Below is a small trained network, with its code and all its weights. Each question gives an input and a class and asks what happens when units are switched off, that is, made to give their printed mean instead of their output.

import numpy as np


def w(rows, s, z=0):
    codes = np.array(rows[::2]) - 128.0
    scale = np.full(codes.shape[1], s)
    scale[-1] = z or s
    return codes * scale


def norm(h):
    return h / np.sqrt((h * h).mean(-1, keepdims=True) + 1e-5)


def f(y):
    return np.maximum(y, 0)


def log_softmax(a):
    a = a - a.max(-1, keepdims=True)
    return a - np.log(np.exp(a).sum(-1, keepdims=True))


def net(x, mask):
    res = np.array(x, float).reshape(1, 2) / 4 @ E
    u = 0
    for l in range(4):
        y = f(norm(res) @ A[l][:, :-1].T + A[l][:, -1])
        res = res + np.where(mask[u : u + 9], y, B[l][:, -1]) @ B[l][:, :-1]
        u += 9
    return log_softmax(norm(res)[-1] @ U[:, :-1].T + U[:, -1])


A, B = {}, {}
E = w([
[246,74,148],'x0',
[46,255,83],'x1',
],0.0075)
A[0] = w([
[11,110,159,55],'0.n0',
[27,101,101,89],'0.n1',
[123,95,122,110],'0.n2',
[49,151,125,127],'0.n3',
[229,66,135,175],'0.n4',
[13,125,150,97],'0.n5',
[45,77,109,71],'0.n6',
[175,142,178,189],'0.n7',
[132,65,159,2],'0.n8',
],0.012,0.0026)
B[0] = w([
[107,95,2,185],'0.n0',
[155,159,43,182],'0.n1',
[43,128,197,147],'0.n2',
[168,82,65,188],'0.n3',
[70,171,148,255],'0.n4',
[138,113,45,194],'0.n5',
[31,170,80,164],'0.n6',
[118,196,75,177],'0.n7',
[125,116,152,170],'0.n8',
],0.008,0.0093)
A[1] = w([
[107,199,111,191],'1.n0',
[145,104,153,199],'1.n1',
[98,142,102,82],'1.n2',
[134,106,113,46],'1.n3',
[161,102,119,3],'1.n4',
[158,161,60,99],'1.n5',
[79,127,138,81],'1.n6',
[86,181,110,166],'1.n7',
[49,116,245,99],'1.n8',
],0.012,0.0027)
B[1] = w([
[78,107,153,253],'1.n0',
[131,165,127,167],'1.n1',
[156,114,141,180],'1.n2',
[132,141,113,130],'1.n3',
[135,138,92,131],'1.n4',
[164,65,118,238],'1.n5',
[160,123,141,154],'1.n6',
[128,109,142,243],'1.n7',
[246,139,171,251],'1.n8',
],0.012,0.0058)
A[2] = w([
[7,220,169,203],'2.n0',
[167,53,130,221],'2.n1',
[160,148,165,9],'2.n2',
[131,145,27,225],'2.n3',
[149,179,79,133],'2.n4',
[132,83,83,171],'2.n5',
[170,180,188,103],'2.n6',
[204,137,62,248],'2.n7',
[59,156,160,184],'2.n8',
],0.011,0.0018)
B[2] = w([
[83,45,152,171],'2.n0',
[2,239,132,219],'2.n1',
[196,126,107,175],'2.n2',
[182,167,170,254],'2.n3',
[152,94,172,163],'2.n4',
[132,183,143,214],'2.n5',
[211,106,135,220],'2.n6',
[119,158,186,232],'2.n7',
[92,4,114,154],'2.n8',
],0.0077,0.0061)
A[3] = w([
[67,116,22,37],'3.n0',
[164,149,254,197],'3.n1',
[130,128,237,25],'3.n2',
[211,234,146,159],'3.n3',
[230,101,120,62],'3.n4',
[173,83,75,51],'3.n5',
[179,126,180,112],'3.n6',
[247,170,95,184],'3.n7',
[98,53,88,252],'3.n8',
],0.0085,0.0024)
B[3] = w([
[242,131,116,214],'3.n0',
[153,130,90,255],'3.n1',
[226,112,60,182],'3.n2',
[6,128,150,247],'3.n3',
[107,207,129,187],'3.n4',
[139,127,112,147],'3.n5',
[185,109,171,196],'3.n6',
[84,130,186,243],'3.n7',
[136,111,83,198],'3.n8',
],0.011,0.0059)
U = w([
[107,75,94,24],'0',
[90,40,135,95],'1',
[52,184,121,169],'2',
[159,67,131,1],'3',
[132,149,2,157],'4',
[156,151,197,204],'5',
],0.022,0.006)

Each question gives the input, the list of numbers given to net, and the class t.
The units are the neurons (one row each of A and B). Each row of codes is followed by its name. A weight is (code - 128) times the scale printed after its matrix; where a second scale follows, it is the last column's (A, B and U).
mask holds one flag per neuron, layer by layer. A switched-off neuron (its flag False) gives its mean, the last column of its row in B, instead of its output. The means were averaged over made-up inputs and are rounded, as every weight is.
A unit's drop is (log p(t) with every unit on - log p(t) with that unit switched off) / (log p(t) with every unit on - log p(t) with every unit switched off).
unit that matters most: the unit with the biggest drop
k most important neurons: the k neurons with the biggest drops, biggest first
top k neurons in layer l: the k neurons of layer l with the biggest drops, biggest first
drop of u: that unit's drop, to one decimal
input [6,1], class 1: top 2 neurons in layer 0 -> [0.n4, 0.n7]
input [-3,4], class 4: unit that matters most -> 1.n8
input [3,3], class 2: 2 most important neurons -> [2.n1, 0.n4]
input [7,4], class 1: 4 most important neurons -> [1.n8, 0.n3, 0.n4, 0.n0]
input [5,6], class 2: 3 most important neurons -> [1.n5, 0.n4, 0.n6]
input [0,3], class 2: 2 most important neurons -> [2.n3, 2.n7]
input [4,4], class 2: 2 most important neurons -> [2.n1, 0.n4]
input [6,8], class 2: 4 most important neurons -> [1.n5, 0.n4, 0.n6, 0.n2]
input [6,6], class 2: 2 most important neurons -> [1.n5, 0.n4]
input [7,6], class 2: 4 most important neurons -> [1.n5, 0.n4, 0.n6, 0.n2]
input [7,3], class 1: 2 most important neurons -> [0.n4, 1.n8]
input [4,5], class 2: top 2 neurons in layer 1 -> [1.n5, 1.n8]
input [7,5], class 1: top 2 neurons in layer 1 -> [1.n0, 1.n8]
input [3,1], class 1: unit that matters most -> 0.n7
input [7,7], class 2: 3 most important neurons -> [1.n5, 0.n4, 1.n8]
input [5,4], class 1: top 2 neurons in layer 1 -> [1.n0, 1.n8]
input [1,2], class 2: 2 most important neurons -> [0.n4, 2.n1]
input [2,1], class 1: drop of 0.n7 -> 0.3
input [2,5], class 2: drop of 0.n4 -> 3.5
input [-3,-6], class 5: most important neuron -> [1.n8]
input [5,7], class 2: drop of 1.n5 -> 2.8
